Below are the code and all the weights of a small trained network. Each question names an input and a target symbol and asks about switching units off, where a switched-off unit gives its printed mean instead of its output.

import numpy as np


def w(rows, s, z=0):
    codes = np.array(rows[::2]) - 128.0
    scale = np.full(codes.shape[1], s)
    scale[-1] = z or s
    return codes * scale


def norm(h):
    return h / np.sqrt((h * h).mean(-1, keepdims=True) + 1e-5)


def f(y):
    return np.maximum(y, 0)


def softmax(a):
    e = np.exp(a - a.max(-1, keepdims=True))
    return e / e.sum(-1, keepdims=True)


def log_softmax(a):
    a = a - a.max(-1, keepdims=True)
    return a - np.log(np.exp(a).sum(-1, keepdims=True))


def net(x, mask):
    ids = ['ΔΘΛΠΦαβεζημξτψω'.index(c) for c in x.split()]
    T = len(ids)
    res = E[ids] + P[:T]
    u = 0
    for l in range(3):
        q, k, v = (norm(res) @ M[l].T for M in (Q, K, V))
        z = softmax(np.where(np.tri(T) > 0, q @ k.T / 3**0.5, -1e9)) @ v
        res = res + np.where(mask[u], z, O[l][:, -1]) @ O[l][:, :-1]
        u += 1
        y = f(norm(res) @ A[l][:, :-1].T + A[l][:, -1])
        res = res + np.where(mask[u : u + 8], y, B[l][:, -1]) @ B[l][:, :-1]
        u += 8
    return log_softmax(norm(res)[-1] @ U[:, :-1].T + U[:, -1])


Q, K, V, O, A, B = {}, {}, {}, {}, {}, {}
E = w([
[175,158,126,59,107,135,202,113,129,53,11],'Δ',
[191,87,74,174,202,155,119,90,125,116,219],'Θ',
[94,116,155,60,82,70,116,26,90,119,156],'Λ',
[51,113,123,39,112,97,142,69,80,100,51],'Π',
[142,173,173,32,102,137,156,113,101,46,174],'Φ',
[117,158,122,86,147,140,202,171,112,132,2],'α',
[76,195,199,81,139,95,196,127,121,142,82],'β',
[203,125,74,194,64,67,47,89,208,173,101],'ε',
[112,167,7,157,80,170,40,215,114,107,174],'ζ',
[82,141,231,123,93,92,119,87,117,120,211],'η',
[88,147,209,76,182,131,90,110,113,197,157],'μ',
[30,34,112,216,74,128,130,165,186,145,158],'ξ',
[104,216,222,148,172,115,155,160,164,179,120],'τ',
[200,207,135,159,135,115,203,177,162,91,100],'ψ',
[34,173,151,91,112,133,103,118,120,149,153],'ω',
],0.00041)
P = w([
[125,133,139,46,182,128,105,169,246,107,125],'0',
[124,146,180,83,110,178,115,72,153,33,155],'1',
[73,214,133,206,143,169,156,63,139,128,108],'2',
[83,170,66,118,161,3,196,150,134,197,139],'3',
[201,58,188,103,83,128,108,184,32,128,132],'4',
[128,121,176,197,86,251,92,74,64,110,110],'5',
[34,182,33,163,160,87,159,68,154,166,139],'6',
[141,113,106,97,129,10,168,201,78,198,139],'7',
],0.00048)
Q[0] = w([
[136,144,206,178,96,253,74,95,151,51,92],'L0H0',
[33,214,52,149,175,109,172,47,233,124,136],'L0H0',
[108,164,165,184,122,248,102,46,143,66,120],'L0H0',
],0.0051)
K[0] = w([
[95,166,63,103,197,29,171,138,196,161,147],'L0H0',
[208,40,171,42,116,79,87,207,107,109,142],'L0H0',
[115,132,67,88,170,2,171,179,164,168,135],'L0H0',
],0.0046)
V[0] = w([
[33,161,124,176,150,105,153,168,155,230,41],'L0H0',
[254,155,106,133,188,92,160,202,166,147,108],'L0H0',
[157,99,88,53,76,111,157,148,123,83,46],'L0H0',
],0.0014)
O[0] = w([
[49,179,39,119,196,5,153,130,183,121,133,3],'L0H0',
[202,89,109,74,104,43,196,215,103,248,140,238],'L0H0',
[181,78,178,154,152,56,61,233,57,57,95,14],'L0H0',
],0.0011,0.00047)
A[0] = w([
[167,114,90,155,55,143,121,156,132,168,83,101],'L0N0',
[128,128,128,128,129,129,130,129,128,129,129,115],'L0N1',
[168,148,172,148,86,233,108,104,128,49,97,125],'L0N2',
[144,196,131,239,153,145,231,94,45,156,80,253],'L0N3',
[86,137,132,153,150,101,68,158,159,219,65,118],'L0N4',
[154,111,138,86,52,211,151,111,130,231,154,28],'L0N5',
[78,144,147,92,104,93,99,57,2,151,157,79],'L0N6',
[107,143,166,172,183,132,78,131,121,39,93,14],'L0N7',
],0.00099,0.00072)
B[0] = w([
[79,148,124,141,111,116,76,122,115,131,191,143],'L0N0',
[129,127,129,126,128,126,129,126,126,129,129,128],'L0N1',
[60,129,166,143,129,87,124,156,124,220,150,167],'L0N2',
[133,66,164,4,103,125,97,122,112,92,158,250],'L0N3',
[165,119,147,96,83,128,152,114,104,53,169,154],'L0N4',
[148,204,93,173,132,115,172,127,119,109,23,186],'L0N5',
[196,141,181,93,134,131,174,192,149,111,77,156],'L0N6',
[125,167,100,93,121,68,130,55,97,161,51,140],'L0N7',
],0.0012,0.0016)
Q[1] = w([
[165,46,51,243,163,153,37,149,220,61,196],'L1H0',
[184,38,31,252,153,180,64,112,200,101,186],'L1H0',
[184,49,37,224,144,186,89,99,179,125,176],'L1H0',
],0.0038)
K[1] = w([
[136,179,246,5,156,142,183,153,167,82,105],'L1H0',
[112,194,242,10,137,120,172,170,169,81,81],'L1H0',
[99,200,237,16,126,106,165,179,169,82,70],'L1H0',
],0.0028)
V[1] = w([
[222,84,98,146,119,98,58,52,189,125,168],'L1H0',
[143,81,168,114,253,143,173,79,96,114,144],'L1H0',
[87,167,182,151,24,58,145,115,143,127,93],'L1H0',
],0.0011)
O[1] = w([
[175,20,1,159,96,93,66,72,136,155,150,208],'L1H0',
[171,85,122,176,234,182,163,130,137,128,226,254],'L1H0',
[143,165,244,64,64,56,114,168,181,171,103,12],'L1H0',
],0.00092,0.00048)
A[1] = w([
[148,56,105,79,197,190,38,207,254,185,69,124],'L1N0',
[64,13,23,44,97,131,96,85,41,76,85,119],'L1N1',
[176,154,117,138,50,78,81,79,144,173,90,119],'L1N2',
[126,34,44,221,175,163,115,87,85,129,171,98],'L1N3',
[158,87,161,197,190,32,45,196,61,62,68,86],'L1N4',
[251,50,211,208,67,155,86,211,44,111,77,91],'L1N5',
[117,151,46,134,95,95,184,75,194,143,173,2],'L1N6',
[152,100,179,228,132,136,35,112,38,33,78,121],'L1N7',
],0.00093,0.00083)
B[1] = w([
[135,139,227,165,40,230,124,19,15,33,150,171],'L1N0',
[156,197,225,193,175,112,98,137,166,164,255,248],'L1N1',
[104,112,136,101,137,97,56,186,131,223,114,154],'L1N2',
[116,178,206,58,66,105,153,194,165,88,50,254],'L1N3',
[83,118,24,146,89,131,248,78,108,46,49,194],'L1N4',
[38,157,47,51,242,230,165,181,179,232,112,197],'L1N5',
[5,78,30,56,181,124,198,80,125,152,177,160],'L1N6',
[30,24,78,87,193,93,101,79,77,175,132,180],'L1N7',
],0.00092,0.00073)
Q[2] = w([
[118,231,251,3,124,64,197,106,74,159,44],'L2H0',
[152,25,40,232,104,154,83,198,169,125,131],'L2H0',
[108,238,234,10,138,84,185,78,78,145,80],'L2H0',
],0.0024)
K[2] = w([
[38,101,48,252,76,159,75,161,132,120,231],'L2H0',
[223,142,168,57,186,139,147,95,158,91,102],'L2H0',
[27,103,67,232,68,136,93,164,115,145,201],'L2H0',
],0.003)
V[2] = w([
[96,235,5,135,99,170,38,206,87,105,176],'L2H0',
[40,20,115,202,85,151,210,194,157,106,143],'L2H0',
[56,14,176,174,2,73,188,125,151,158,175],'L2H0',
],0.00081)
O[2] = w([
[118,205,66,101,74,180,108,184,58,84,222,2],'L2H0',
[111,90,66,173,99,172,167,161,250,66,129,87],'L2H0',
[138,1,152,155,120,156,152,157,237,57,175,98],'L2H0',
],0.001,0.00046)
A[2] = w([
[101,180,157,123,182,49,89,147,189,45,143,132],'L2N0',
[252,129,126,128,113,189,183,52,94,101,42,1],'L2N1',
[89,208,153,126,109,209,94,18,204,119,98,76],'L2N2',
[176,164,100,188,120,32,167,162,144,73,103,60],'L2N3',
[218,105,124,118,68,122,189,204,115,190,161,21],'L2N4',
[129,138,194,91,102,93,164,149,28,199,93,156],'L2N5',
[78,68,90,186,38,115,102,178,127,157,140,189],'L2N6',
[173,155,159,143,60,196,136,100,148,179,185,150],'L2N7',
],0.0013,0.00047)
B[2] = w([
[154,184,111,223,119,195,118,89,123,187,116,189],'L2N0',
[161,128,45,199,133,230,217,4,68,234,107,224],'L2N1',
[105,26,30,183,90,113,112,251,102,122,147,178],'L2N2',
[148,55,165,218,107,119,141,163,61,145,241,147],'L2N3',
[53,81,74,168,89,90,12,19,119,130,102,196],'L2N4',
[183,105,46,178,143,150,72,142,182,101,151,247],'L2N5',
[193,184,197,55,106,134,163,140,141,86,75,148],'L2N6',
[144,94,139,141,123,129,247,66,63,95,80,225],'L2N7',
],0.0012,0.0014)
U = w([
[211,127,96,145,43,201,191,74,100,175,18,140],'Δ',
[109,54,58,167,222,155,167,63,60,153,213,254],'Θ',
[193,76,160,79,81,69,44,103,157,116,149,82],'Λ',
[52,168,160,133,173,61,71,58,93,28,9,106],'Π',
[190,179,194,41,87,158,112,139,84,37,188,102],'Φ',
[142,96,83,52,197,109,173,253,109,97,17,98],'α',
[88,219,111,32,151,56,205,111,223,183,176,126],'β',
[157,81,81,109,50,31,22,138,166,203,95,111],'ε',
[70,222,56,116,33,163,75,191,61,88,153,120],'ζ',
[102,85,221,134,128,136,60,117,144,126,138,43],'η',
[124,103,216,56,174,221,63,183,120,191,136,78],'μ',
[46,45,198,156,32,145,192,173,197,79,106,140],'ξ',
[160,240,232,193,177,127,110,156,182,191,132,118],'τ',
[217,126,138,223,125,18,176,224,86,79,152,104],'ψ',
[91,137,76,190,106,183,84,158,242,46,148,61],'ω',
],0.0043,0.0029)

Each question gives the input, a string of symbols that net reads in full, and the target symbol t.
The units are the heads (3 rows each of Q, K, V and O) and the neurons (one row each of A and B). Each row of codes is followed by its name. A weight is (code - 128) times the scale printed after its matrix; where a second scale follows, it is the last column's (O, A, B and U).
mask holds one flag per unit, layer by layer, with each layer's heads first. A switched-off unit (its flag False) gives its mean, the last column of its rows in O or B, instead of its output. The means were averaged over made-up inputs and are rounded, as every weight is.
A unit's drop is (log p(t) with every unit on - log p(t) with that unit switched off) / (log p(t) with every unit on - log p(t) with every unit switched off).
The circuit of an input: a set's keep is (log p(t) with only the set's units on - log p(t) with every unit switched off) / (log p(t) with every unit on - log p(t) with every unit switched off). Starting from the 12 units with the biggest drops (on a tie, the unit counted first), units are removed one at a time, each time the one whose removal leaves the highest keep (on an exact tie, the one counted first), for as long as the keep stays at least 0.8.
circuit, biggest first: the units of the circuit, biggest drop first
k most important neurons: the k neurons with the biggest drops, biggest first
top k neurons in layer l: the k neurons of layer l with the biggest drops, biggest first
input Θ α τ Θ τ, target β: circuit, biggest first => (L0H0)
input Θ Θ μ Φ μ Θ Δ, target Θ: 3 most important neurons => (L1N1, L2N2, L0N3)
input Δ Π ξ Θ ξ τ τ ε, target β: top 2 neurons in layer 1 => (L1N6, L1N2)
input τ μ Θ Θ Θ α Θ, target Δ: circuit, biggest first => (L0H0, L1N3)
input Θ μ Θ α τ α Θ Δ, target ψ: circuit, biggest first => (L0H0, L1N1, L2N3)
input Π α τ μ Θ β, target Θ: circuit, biggest first => (L1H0, L0H0)
input ζ Θ Φ μ Θ Θ ξ, target Δ: circuit, biggest first => (L0H0, L2N6)
input Δ ψ τ ξ Θ Δ μ, target Δ: circuit, biggest first => (L0H0, L0N5)
input Θ β ξ, target ξ: circuit, biggest first => (L2N1, L1H0, L0N3)
input Θ Θ μ α ζ, target ζ: top 2 neurons in layer 2 => (L2N1, L2N5)
input Θ Θ Π Θ Δ, target Π: 3 most important neurons => (L1N7, L2N1, L0N2)
input Θ α ξ Θ τ, target ω: circuit, biggest first => (L0H0, L2H0)
input Δ α ω Θ τ, target Θ: circuit, biggest first => (L2N2, L0H0)
input Π Θ Θ α β ξ Φ α, target ξ: circuit, biggest first => (L2H0, L0H0, L1H0, L0N3)
input Φ Π τ β, target Π: circuit, biggest first => (L0H0)
input Θ α ε Θ Θ α τ α, target ψ: 2 most important neurons => (L1N1, L2N1)
input β Θ τ ε τ Θ ψ, target β: 2 most important neurons => (L1N6, L2N1)
input Π Θ Φ ε Θ α τ Θ, target ψ: 2 most important neurons => (L2N1, L1N4)
input ψ τ ξ η τ, target ξ: top 2 neurons in layer 2 => (L2N2, L2N5)
input Π τ τ Θ α, target Θ: circuit, biggest first => (L1H0, L0H0)
input Θ α Φ ε, target ψ: 2 most important neurons => (L2N3, L1N4)
input Θ τ Θ Θ, target β: top neuron in layer 1 => (L1N3)
input Θ ζ τ τ, target Φ: circuit, biggest first => (L0H0, L2H0, L0N3, L2N1)
input α Θ Θ τ Θ α, target Θ: circuit, biggest first => (L1H0, L1N1, L0N3)
input Θ μ Θ Π, target Θ: 2 most important neurons => (L2N2, L1N1)
input β τ α Θ ζ Φ τ, target Φ: top 2 neurons in layer 2 => (L2N1, L2N4)
input τ ψ Δ, target β: top neuron in layer 0 => (L0N5)
input Θ Θ Θ Π α τ, target Π: 2 most important neurons => (L2N1, L1N4)
input α α μ α Φ Θ, target ψ: top 3 neurons in layer 2 => (L2N1, L2N3, L2N4)
